Each row has two labels, one from each of two sets.
[-0.413, 1.711, -0.375, 0.038, 0.519, -2.209, 1.001, 0.723, 0.388, 0.566, -1.591, -1.125, -0.283, -0.016, 0.583, 0.089]	<22> & (81)
[0.154, 0.658, 1.474, 0.905, -1.256, 1.137, -0.554, -1.566, -1.957, -0.035, 0.198, 0.336, 1.008, 1.575, 1.148, 0.023]	<20> & (84)
[-0.048, -1.206, -0.612, -0.946, 0.822, -0.556, -1.041, 0.551, 1.293, 0.665, 0.114, 1.314, -0.788, 0.547, -0.175, -0.060]	<22> & (92)
[-0.643, 0.302, -1.818, -0.693, 1.416, -2.385, 1.475, 0.681, 0.618, -0.538, 0.811, 0.197, -1.662, -0.988, -0.274, 0.165]	<18> & (81)
[0.008, 2.152, -2.320, 0.929, 0.871, -3.492, -0.053, 3.110, 0.422, 1.233, 0.633, -2.423, -2.560, -4.384, 1.175, -0.143]	<27> & (89)
[-0.928, -3.223, -1.920, -1.821, -0.886, 1.045, 0.950, 2.444, -0.967, -0.989, 0.116, 1.190, -0.009, -0.618, -0.989, 2.773]	<20> & (81)
[0.899, -1.015, -0.973, -0.667, 0.686, -1.018, -0.626, 1.352, 1.684, -0.760, -0.818, 1.071, -1.375, -3.618, 0.419, 0.394]	<22> & (84)
[0.198, -1.337, 0.651, 0.458, -0.040, -1.393, 1.276, 0.768, -1.118, 0.072, -0.216, 1.301, -1.311, 2.852, 3.582, 0.482]	<27> & (86)
[0.120, 1.574, -1.611, -0.686, 1.265, -3.104, 2.203, 1.297, 2.340, 0.057, -0.331, 1.114, -1.719, -0.490, 0.363, -0.458]	<27> & (92)
[0.087, 1.564, 0.227, -0.246, 0.317, 0.582, -0.447, -0.256, 0.240, -0.556, 0.209, 1.322, 1.086, 1.566, 0.295, 0.183]	<27> & (81)
[-0.361, -0.029, -0.924, 0.927, 0.464, -2.158, 0.902, 2.877, 0.698, 0.876, -0.830, -1.840, -1.611, 0.913, 1.682, -0.280]	<27> & (86)
[0.329, -0.078, 0.056, 0.289, -0.443, -0.842, 0.180, 1.660, -0.808, 0.952, 0.139, -0.500, -1.014, -0.751, 1.797, -0.108]	<27> & (89)
[-0.088, 0.937, -0.647, 1.013, 0.651, -1.870, 1.015, 1.355, 0.671, -0.059, -1.145, -2.176, -0.650, 0.752, 0.768, -1.119]	<22> & (92)
[0.769, -0.767, 1.288, 0.244, 1.051, 0.464, -0.094, -0.287, 1.219, -0.424, 1.070, 0.436, -1.331, -1.327, 6.818, -0.273]	<27> & (81)
[-0.366, 1.500, -0.804, -0.032, 0.706, 1.507, -0.460, 0.379, -1.475, -0.859, 0.477, -2.524, -0.967, -0.386, 0.133, -0.371]	<22> & (81)
[-0.601, -0.717, -0.431, 0.030, 0.018, -0.268, -0.442, 1.495, 1.517, 0.014, 0.091, -1.493, 0.489, -2.740, -0.195, 0.099]	<20> & (84)
[-0.134, -0.268, -1.193, 0.298, 0.182, -1.223, 1.259, 1.532, 0.321, 0.144, -0.102, -0.675, 0.319, 0.246, -0.864, 0.991]	<27> & (92)

Each row has two labels, one from each of two sets.
[-1.882, 0.977, -0.616, -0.146, -1.306, -0.451, -1.230, -0.343, 0.330, 0.518, 0.033, 0.356, 1.186, 1.514, 0.537, -1.046]	N & sg
[-0.089, -0.233, -1.621, 0.416, -1.492, 0.813, -1.094, -0.282, 0.883, 0.012, -0.882, 1.018, 0.383, 0.357, 0.463, -1.110]	D & sg
[-1.364, -1.119, -2.348, -0.599, -2.053, 0.857, -1.026, -0.227, 0.699, -0.530, -1.170, 0.246, 1.141, 1.310, 0.628, -1.501]	D & zd
[-1.302, -0.292, -0.620, 0.649, -1.102, 0.635, -1.164, -0.778, 0.431, 0.839, -0.199, 0.247, 0.783, 0.732, 0.557, -1.497]	N & sg
[-0.286, -2.269, -2.039, 0.101, -0.652, 1.950, -0.769, 0.203, 0.763, -0.066, 0.191, 0.323, 0.077, 1.977, -0.032, -0.874]	D & zd
[-0.735, 0.448, -0.849, 0.706, -1.361, 0.806, -1.214, 0.178, 0.277, 0.589, -0.382, 0.569, 0.602, 0.852, 1.062, -0.835]	N & sg
[-0.429, -0.489, -0.928, -0.040, -1.020, 0.879, -0.225, 1.441, 0.144, 1.362, -0.645, 0.435, 0.671, -1.578, 1.098, 0.171]	N & rj
[-1.997, -1.490, -1.185, -0.040, -0.799, -0.101, -0.761, -0.460, -0.508, -0.198, -0.420, 0.602, 1.186, 1.032, 1.393, -0.657]	M & sg
[-0.624, -1.959, -1.071, 0.046, -0.870, 0.268, -1.471, -1.148, 0.308, 0.381, -1.348, 0.531, 1.028, 1.449, -0.146, -0.917]	M & sg
[-0.197, 1.227, -1.835, 0.248, -2.087, 0.507, -0.764, -1.580, 1.199, -0.948, -1.684, 0.749, 0.379, 0.657, 0.575, -1.051]	D & sg
[0.180, -1.167, -2.061, -0.544, -0.610, 0.702, 0.501, 0.571, 0.614, -0.214, -1.661, 4.167, 0.646, -1.104, 0.812, 0.935]	D & rj
[-0.728, 0.564, -1.747, -0.023, -1.585, 0.820, -1.007, 0.497, 0.815, -0.147, -1.219, 0.601, 0.788, -0.038, 1.247, -1.378]	D & sg
[-0.294, -0.337, -2.052, -0.174, -1.494, 1.344, -1.894, 0.637, 0.532, 0.725, 0.364, 1.151, 0.987, 1.662, 2.058, -0.346]	N & sg
[-0.624, -3.051, -0.909, -0.403, -0.294, -0.061, -0.889, 0.140, -0.341, 0.542, -0.595, 0.008, 1.115, 0.553, 0.865, -0.663]	M & zd
[-0.255, -1.460, -1.636, 0.039, -0.757, 0.753, -0.706, -0.417, 0.367, -0.417, -1.436, 0.114, 1.060, 1.525, 0.003, -0.802]	D & zd

Each row has two labels, one from each of two sets.
[-0.750, -0.799, -1.315, 1.761, 0.955, 1.371, 0.706, -1.308, -0.563, 1.387, 1.759, 0.214, -0.968, 0.960, 0.000, -0.138]	dh & zj
[0.787, 1.165, 1.112, -1.646, -0.850, 0.646, 0.675, -1.772, 0.842, -0.442, 0.328, -0.893, 0.798, 1.091, -2.796, 0.383]	hl & lt
[0.177, -1.059, -0.098, 1.730, 0.349, 0.693, 1.012, -2.133, -0.902, -0.773, 0.422, -0.935, -0.342, 1.630, -0.701, -0.099]	hl & zj
[-0.901, 0.511, -0.128, -1.146, -1.215, 0.238, 0.012, -0.797, 3.939, -0.323, -0.267, -0.013, 0.838, 0.572, 0.593, -1.497]	dh & Gb
[0.860, -0.386, 0.545, 0.167, -0.597, 0.950, 0.575, -0.029, -0.744, -0.079, 0.547, 0.000, 0.491, 0.282, -1.011, -1.126]	hl & hn
[1.788, -0.330, -0.050, -0.307, -0.004, 1.359, 0.744, -0.074, -1.033, -1.510, 0.507, -0.415, 0.475, 0.248, -0.667, -0.442]	hl & mc
[0.421, 0.987, 0.811, -3.854, -1.453, 0.108, 0.845, 1.383, 0.807, -2.091, 0.129, -0.037, 1.334, 0.439, 0.426, -0.654]	hl & hn
[0.859, 0.872, 0.117, -1.481, -0.007, 0.052, -5.908, -2.124, 0.886, 0.016, 0.797, 0.753, -0.479, 1.051, -1.806, 0.068]	hl & Gb
[2.202, 0.576, 0.389, 1.231, -0.041, 0.282, -0.287, -3.241, -0.557, 0.804, 0.284, 0.296, -0.271, 0.598, -1.955, -0.037]	hl & Gb
[1.964, 1.371, -0.097, -1.961, -0.334, -0.798, 0.209, -0.924, -0.734, -0.355, 1.070, 0.315, -0.962, 0.048, 0.048, -1.796]	hl & Gb
[1.376, -0.315, 0.031, 0.446, 0.739, -0.878, 1.311, -0.075, 0.484, -0.215, 0.862, 0.702, 0.438, 0.780, -0.391, -0.137]	hl & hn
[0.918, 0.881, 0.533, -0.458, -0.403, -0.984, 3.045, -1.745, -0.174, -0.418, -0.200, -0.114, -0.104, 1.644, -0.871, -0.177]	hl & Gb
[-0.983, 0.046, 0.068, -0.672, -1.175, 1.555, -0.345, -0.864, 0.778, -0.240, -0.401, -0.190, 2.114, 0.685, -1.558, -0.593]	dh & zj

Each row has two labels, one from each of two sets.
[-0.555, -0.455, 0.660, 0.393, -0.232, -1.514, -1.364, -1.196, 0.639, -0.261, 0.067, -0.012, -0.705, -0.348, -0.121, -0.122]	<55> & T
[-1.752, -0.441, 0.344, -0.278, -0.111, -1.092, -1.223, -0.402, 0.348, 0.754, -0.054, -0.762, -0.469, -0.756, -0.197, -0.366]	<62> & T
[-0.513, 0.768, 0.224, -0.150, 0.176, -1.688, -1.247, -0.269, 0.624, -0.967, 0.454, -0.080, -1.481, -1.486, 0.042, -0.228]	<60> & C
[-1.127, -0.179, 0.238, -0.602, -0.467, -1.158, -1.195, -0.500, 0.685, -0.009, -0.345, -0.998, -0.488, 0.178, 0.103, -0.048]	<60> & T
[-1.663, -0.801, 1.046, -0.452, 0.123, -0.992, -1.195, -1.122, 0.682, 0.493, 0.233, -0.802, -1.902, -0.134, -0.317, -0.290]	<55> & T
[-1.308, -0.657, 0.657, -0.108, 0.115, 0.009, -0.455, -0.667, -0.015, 0.687, 0.157, -0.520, -1.376, 0.090, -0.404, -0.237]	<55> & T
[-1.169, -0.846, 0.974, -0.220, 0.675, -0.083, -0.259, -1.487, 0.002, 0.768, 0.453, -0.702, -1.067, -0.141, -0.448, -0.040]	<55> & T
[-1.220, -1.343, 0.785, 0.329, -0.411, -0.915, -1.155, -0.773, 0.343, 1.309, -0.121, -0.021, -0.473, -0.639, -0.238, -0.159]	<62> & T
[-0.878, -0.945, 0.700, -0.118, -0.538, -1.488, -1.612, -1.184, 1.021, -0.141, 0.049, -0.669, -0.232, -0.140, -0.291, -0.130]	<56> & T
[-0.816, -0.681, 0.096, -0.772, -0.363, -0.196, -0.940, -1.364, 0.399, 0.341, 0.123, -0.630, -0.932, 0.845, -0.183, -0.182]	<55> & T
[-0.482, -0.092, 0.273, 1.088, 0.874, -1.367, -1.829, -0.430, -0.006, 0.963, -0.184, -0.613, 2.506, -2.492, 0.162, 1.323]	<62> & L
[-0.390, -0.473, 0.129, 0.434, 0.040, -0.824, -1.394, -0.671, 0.046, 1.339, -0.478, -0.346, 2.508, -0.990, 0.165, 0.304]	<62> & L
[0.305, 1.048, -0.273, -0.349, 0.444, -0.928, -0.724, -0.670, 0.523, -1.673, 0.631, -0.134, -0.235, -0.952, -0.121, 0.297]	<55> & C
[-0.921, -1.009, 0.355, 1.189, 0.641, -1.155, -1.664, -0.944, 0.140, 2.259, -0.590, -0.601, 4.266, -2.209, -0.160, 0.885]	<62> & L
[-0.125, 1.329, -0.174, -0.513, 0.321, -0.959, -0.636, -0.174, 0.466, -1.995, 0.644, -0.575, -2.426, -0.427, 0.063, 0.033]	<55> & C
[0.098, 1.493, -0.133, -0.685, 0.138, -1.444, -0.841, -0.255, 0.682, -2.056, 0.413, -0.575, -0.641, -0.662, -0.318, -0.083]	<62> & C
[-0.728, 0.609, -0.117, -0.049, 0.406, -0.827, 0.011, 0.352, -0.310, -0.201, 0.264, -0.255, -0.663, -1.384, -0.066, -0.022]	<60> & C

Each row has two labels, one from each of two sets.
[1.450, -2.647, -0.563, 1.106, 3.155, -1.186, 1.236, 0.692, 1.043, 1.070, 0.352, -2.520, 2.631, -2.090, 2.853, -0.428]	(79) & bt
[2.204, -3.315, -1.254, 1.220, 2.172, -0.792, 2.255, 0.325, 1.168, 1.454, 1.805, -4.823, 2.581, -1.726, 3.366, 1.511]	(79) & bt
[1.111, -1.861, -1.612, 0.671, 0.836, -0.308, 5.214, 0.733, 1.658, 0.638, 2.191, -3.195, 4.559, -2.692, 1.978, 1.100]	(79) & tt
[1.531, -1.922, -0.624, 0.407, 2.949, -0.269, 4.907, 0.353, 0.541, 1.176, 1.198, -2.515, 4.502, -1.530, 2.356, 0.668]	(79) & tt
[1.251, -2.278, -1.728, 0.523, 3.804, -0.123, 5.126, 1.544, 0.462, 1.292, 1.636, -1.903, -0.534, -0.711, 0.747, 1.254]	(77) & tt
[1.981, -1.287, -0.519, 0.376, 3.214, -0.793, 6.165, 0.462, 0.996, 2.249, 1.279, -1.853, 4.862, -1.037, 2.242, 1.191]	(79) & tt
[-0.165, -2.957, -0.333, 1.565, 4.754, -0.453, 0.041, 2.258, 1.207, 0.849, 1.740, -1.193, -4.477, -0.354, -0.869, 0.926]	(77) & sf
[0.518, -2.190, -1.135, 0.771, 3.683, -0.467, 1.606, 0.903, 1.148, 1.574, 1.699, -1.883, -2.587, 0.033, 0.857, 0.477]	(77) & sf
[0.808, -2.036, -1.849, 0.875, 2.121, 0.052, 6.061, 1.328, 0.738, -0.440, 3.319, -2.858, 1.796, -1.483, 0.762, 0.702]	(77) & tt
[0.589, -1.913, -0.949, 0.907, 3.793, -0.949, 3.003, 0.886, 0.507, 0.647, 1.352, -2.694, 2.075, -1.106, 1.895, 2.546]	(79) & tt
[0.466, -1.369, -1.123, 1.245, 2.127, -0.476, 2.771, 0.775, 0.768, 1.255, 2.320, -2.579, 0.386, -0.524, 2.573, 1.207]	(77) & Bf
[0.241, -1.981, -0.848, 1.020, 1.657, -0.546, 0.375, 0.849, 0.268, 0.751, 1.898, -2.228, -0.778, -0.678, 1.518, -0.433]	(77) & Bf
[1.507, -1.787, -0.408, 1.041, 2.161, -0.727, 3.937, 0.837, 1.149, 1.252, 1.600, -3.389, 3.462, -1.918, 2.512, -0.147]	(79) & Bf
[1.104, -1.366, -0.759, 1.602, 2.386, -1.342, 2.086, 1.685, 0.503, 1.314, 0.821, -3.373, 1.704, -1.648, 3.227, 0.022]	(79) & Bf
[1.364, -2.722, -1.433, 0.509, 1.687, 0.322, 3.835, 0.976, 0.880, 1.101, 3.059, -2.757, 0.988, -1.254, 2.294, 0.469]	(77) & Bf
[0.039, -2.104, -0.829, 2.558, 2.416, 0.036, 2.520, 0.791, 0.524, 0.572, 2.257, -1.977, -1.304, -0.541, 1.002, 1.494]	(77) & sf
[1.275, -1.811, -0.572, 1.733, 2.866, -1.045, 0.889, 1.424, 0.545, 0.769, 0.727, -3.151, 0.833, -1.739, 1.791, 1.374]	(79) & sf
[0.576, -1.594, -0.293, 2.124, 2.474, -1.554, 2.314, 0.588, -0.271, 0.862, 0.740, -3.227, 2.108, -1.033, 2.616, 0.656]	(79) & sf
[2.351, -1.496, -1.267, 0.713, 1.310, -1.214, 4.164, 0.559, 0.793, 1.935, 0.623, -2.352, 4.871, -0.217, 4.073, 1.294]	(79) & bt
[0.097, -2.228, -1.660, 1.505, 2.331, -0.083, 3.510, 0.266, 1.459, 1.079, 2.828, -2.175, 0.544, -0.641, 2.475, -0.166]	(77) & Bf
[1.637, -2.001, -0.160, 1.353, 4.732, -1.623, -0.424, 0.948, 0.107, 1.290, -0.967, -1.762, 0.292, -0.302, 1.573, 1.504]	(79) & Bf
[-0.200, -2.188, -1.892, 1.933, 1.309, 0.290, 1.950, 0.369, 0.380, -0.054, 3.142, -2.874, 0.002, -2.351, 0.744, -0.400]	(77) & sf
